Below is a small trained network, with its code and all its weights. Each question gives an input and a class and asks what happens when units are switched off, that is, made to give their printed mean instead of their output.

import numpy as np


def w(rows, s, z=0):
    codes = np.array(rows[::2]) - 128.0
    scale = np.full(codes.shape[1], s)
    scale[-1] = z or s
    return codes * scale


def f(y):
    return y / 2 * (1 + np.tanh(0.7978845608 * (y + 0.044715 * y**3)))


def log_softmax(a):
    a = a - a.max(-1, keepdims=True)
    return a - np.log(np.exp(a).sum(-1, keepdims=True))


def net(x, mask):
    res = np.array(x, float).reshape(1, 5) / 4 @ E
    y = f(res @ A[0][:, :-1].T + A[0][:, -1])
    res = res + np.where(mask, y, B[0][:, -1]) @ B[0][:, :-1]
    return log_softmax(res[-1] @ U[:, :-1].T + U[:, -1])


A, B = {}, {}
E = w([
[139,197,71,45,134,69],'x0',
[136,76,200,118,95,18],'x1',
[1,162,126,146,112,101],'x2',
[128,127,127,130,133,126],'x3',
[128,131,130,127,125,130],'x4',
],0.015)
A[0] = w([
[96,171,80,142,157,188,116],'n0',
[116,150,104,42,159,104,41],'n1',
[12,165,104,184,159,77,125],'n2',
[117,126,68,142,140,152,42],'n3',
[86,165,78,48,100,94,86],'n4',
[148,147,150,94,115,79,47],'n5',
[115,57,148,194,102,182,4],'n6',
[155,150,82,117,153,193,131],'n7',
[152,166,62,85,131,96,37],'n8',
[52,148,132,106,76,157,112],'n9',
[121,186,111,152,123,176,162],'n10',
[250,140,159,128,131,169,138],'n11',
[122,145,202,146,122,43,106],'n12',
[90,178,158,131,99,138,129],'n13',
[55,114,184,162,141,163,84],'n14',
[201,115,111,95,170,158,87],'n15',
[184,68,104,124,82,80,108],'n16',
[127,174,86,143,145,161,82],'n17',
],0.015,0.0037)
B[0] = w([
[104,101,176,88,101,144,223],'n0',
[184,168,159,176,190,183,194],'n1',
[48,97,51,150,146,97,253],'n2',
[111,97,182,109,134,120,168],'n3',
[233,137,121,174,159,131,221],'n4',
[144,97,181,133,119,140,174],'n5',
[254,172,181,174,193,153,235],'n6',
[97,60,195,100,42,149,220],'n7',
[193,193,150,149,171,125,200],'n8',
[73,132,62,134,152,82,195],'n9',
[125,94,166,96,67,113,198],'n10',
[62,167,13,162,134,66,252],'n11',
[86,85,186,43,47,155,231],'n12',
[101,146,84,139,114,129,172],'n13',
[172,160,124,216,152,113,214],'n14',
[75,146,58,114,144,125,213],'n15',
[59,94,124,79,125,132,198],'n16',
[127,99,182,131,87,126,191],'n17',
],0.011,0.016)
U = w([
[55,150,4,131,125,120,252],'0',
[94,106,224,62,45,131,70],'1',
[229,179,152,184,170,134,35],'2',
],0.015,0.0037)

Each question gives the input, the list of numbers given to net, and the class t.
The units are the neurons (one row each of A and B). Each row of codes is followed by its name. A weight is (code - 128) times the scale printed after its matrix; where a second scale follows, it is the last column's (A, B and U).
mask holds one flag per neuron, in row order. A switched-off neuron (its flag False) gives its mean, the last column of its row in B, instead of its output. The means were averaged over made-up inputs and are rounded, as every weight is.
A unit's drop is (log p(t) with every unit on - log p(t) with that unit switched off) / (log p(t) with every unit on - log p(t) with every unit switched off).
unit that matters most: the unit with the biggest drop
k most important neurons: the k neurons with the biggest drops, biggest first
drop when u is switched off: that unit's drop, to one decimal
input [-7,-4,-7,0,3], class 0: most important neuron -> (n11)
input [8,6,-3,-1,7], class 2: 3 most important neurons -> (n4; n1; n8)
input [-5,-8,-8,-5,-2], class 0: 4 most important neurons -> (n11; n15; n12; n5)
input [6,-5,-4,-8,6], class 2: 3 most important neurons -> (n8; n12; n1)
input [4,3,2,6,-5], class 2: 2 most important neurons -> (n4; n7)
input [7,-6,-5,-8,-5], class 2: 3 most important neurons -> (n8; n1; n12)
input [7,-8,2,2,-2], class 1: 2 most important neurons -> (n7; n0)
input [-7,6,2,2,3], class 2: 3 most important neurons -> (n6; n14; n7)
input [-8,6,8,-7,8], class 0: 3 most important neurons -> (n2; n9; n12)
input [0,-8,6,-8,7], class 1: 3 most important neurons -> (n0; n10; n11)
input [-4,-3,-1,7,-4], class 2: 2 most important neurons -> (n12; n6)
input [8,-8,-6,-6,-5], class 1: 3 most important neurons -> (n7; n0; n6)
input [0,-8,-7,0,-8], class 1: 4 most important neurons -> (n7; n0; n17; n2)
input [8,5,5,3,-4], class 2: unit that matters most -> n4
input [5,-6,1,-3,3], class 1: drop when n7 is switched off -> 0.2
input [-1,-5,-8,5,-1], class 0: drop when n4 is switched off -> 0.0
input [-4,-5,-8,-2,-2], class 0: drop when n11 is switched off -> 2.1
